Here is a tiny trained network, its code and every weight. The questions are about switching its units off for an input and a class, where a switched-off unit gives its printed mean instead of its output.

import numpy as np


def w(rows, s, z=0):
    codes = np.array(rows[::2]) - 128.0
    scale = np.full(codes.shape[1], s)
    scale[-1] = z or s
    return codes * scale


def f(y):
    return np.maximum(y, 0)


def log_softmax(a):
    a = a - a.max(-1, keepdims=True)
    return a - np.log(np.exp(a).sum(-1, keepdims=True))


def net(x, mask):
    res = np.array(x, float).reshape(1, 3) / 4 @ E
    y = f(res @ A[0][:, :-1].T + A[0][:, -1])
    res = res + np.where(mask, y, B[0][:, -1]) @ B[0][:, :-1]
    return log_softmax(res[-1] @ U[:, :-1].T + U[:, -1])


A, B = {}, {}
E = w([
[12,98,130,85,170,208],'x0',
[77,254,119,117,108,92],'x1',
[48,78,172,176,122,30],'x2',
],0.0084)
A[0] = w([
[126,165,119,123,125,121,103],'N1',
[107,118,144,139,135,95,74],'N2',
[114,137,133,135,112,132,249],'N3',
[56,112,129,85,132,185,55],'N4',
[60,129,119,126,125,182,119],'N5',
[192,155,133,123,129,68,77],'N6',
[141,86,123,141,131,139,75],'N7',
[90,126,117,138,156,150,98],'N8',
[141,103,145,123,128,140,89],'N9',
[145,149,117,114,131,149,231],'N10',
[54,81,143,152,118,20,37],'N11',
[187,149,134,165,106,116,92],'N12',
[166,170,109,114,137,181,65],'N13',
[190,193,125,118,120,239,65],'N14',
[104,199,133,128,136,125,114],'N15',
[72,253,114,121,112,92,68],'N16',
[163,88,112,122,133,143,117],'N17',
[211,151,123,132,119,58,90],'N18',
[65,134,139,128,122,208,88],'N19',
[102,108,118,122,135,66,170],'N20',
[174,113,124,119,116,98,85],'N21',
[166,8,127,132,126,145,91],'N22',
],0.019,0.011)
B[0] = w([
[115,84,127,120,134,173,154],'N1',
[143,124,99,90,81,158,152],'N2',
[235,201,159,172,223,26,234],'N3',
[56,154,46,176,113,155,200],'N4',
[79,162,84,171,126,118,208],'N5',
[73,158,66,178,118,151,188],'N6',
[112,105,156,137,108,172,147],'N7',
[123,153,88,157,120,137,162],'N8',
[130,114,140,128,117,167,140],'N9',
[214,159,163,145,206,10,223],'N10',
[173,40,68,37,31,103,227],'N11',
[81,169,73,160,131,145,181],'N12',
[165,69,98,101,45,120,178],'N13',
[147,44,85,4,28,126,225],'N14',
[111,101,181,131,150,173,194],'N15',
[81,53,235,147,128,250,247],'N16',
[133,86,174,145,128,158,168],'N17',
[61,183,58,194,122,125,214],'N18',
[87,166,69,190,113,137,203],'N19',
[180,132,107,102,130,74,202],'N20',
[69,129,99,149,126,152,159],'N21',
[89,92,226,141,152,210,213],'N22',
],0.031,0.013)
U = w([
[85,179,42,210,116,133,97],'0',
[214,80,100,70,31,108,137],'1',
[134,86,250,168,140,227,50],'2',
[221,182,157,148,201,49,254],'3',
[93,221,117,2,124,133,82],'4',
[124,238,186,24,123,176,78],'5',
],0.0078,0.0064)

Each question gives the input, the list of numbers given to net, and the class t.
The units are the neurons (one row each of A and B). Each row of codes is followed by its name. A weight is (code - 128) times the scale printed after its matrix; where a second scale follows, it is the last column's (A, B and U).
mask holds one flag per neuron, in row order. A switched-off neuron (its flag False) gives its mean, the last column of its row in B, instead of its output. The means were averaged over made-up inputs and are rounded, as every weight is.
A unit's drop is (log p(t) with every unit on - log p(t) with that unit switched off) / (log p(t) with every unit on - log p(t) with every unit switched off).
The circuit of an input: a set's keep is (log p(t) with only the set's units on - log p(t) with every unit switched off) / (log p(t) with every unit on - log p(t) with every unit switched off). Starting from the 12 units with the biggest drops (on a tie, the unit counted first), units are removed one at a time, each time the one whose removal leaves the highest keep (on an exact tie, the one counted first), for as long as the keep stays at least 0.8.
circuit, biggest first: the units of the circuit, biggest drop first
k most important neurons: the k neurons with the biggest drops, biggest first
drop when u is switched off: that unit's drop, to one decimal
input [0,-1,7], class 1: circuit, biggest first : [N11]
input [3,1,4], class 1: 3 most important neurons : [N11 N10 N18]
input [-6,-6,-6], class 0: 4 most important neurons : [N18 N16 N11 N12]
input [7,-7,-8], class 1: 2 most important neurons : [N14 N13]
input [1,3,3], class 3: 4 most important neurons : [N14 N22 N13 N3]
input [2,-3,-3], class 3: 2 most important neurons : [N16 N11]
input [-4,-8,-7], class 2: 3 most important neurons : [N22 N11 N17]
input [4,-6,-6], class 1: 4 most important neurons : [N14 N16 N13 N15]
input [4,7,7], class 1: 2 most important neurons : [N11 N22]
input [-3,-3,-1], class 3: 2 most important neurons : [N16 N4]
input [4,-6,6], class 1: 3 most important neurons : [N11 N16 N20]
input [4,6,-2], class 2: drop when N16 is switched off : 1.6
input [-3,6,7], class 1: drop when N11 is switched off : 4.7
input [4,6,-4], class 2: circuit, biggest first : [N16]
input [2,7,-2], class 2: drop when N16 is switched off : 0.4
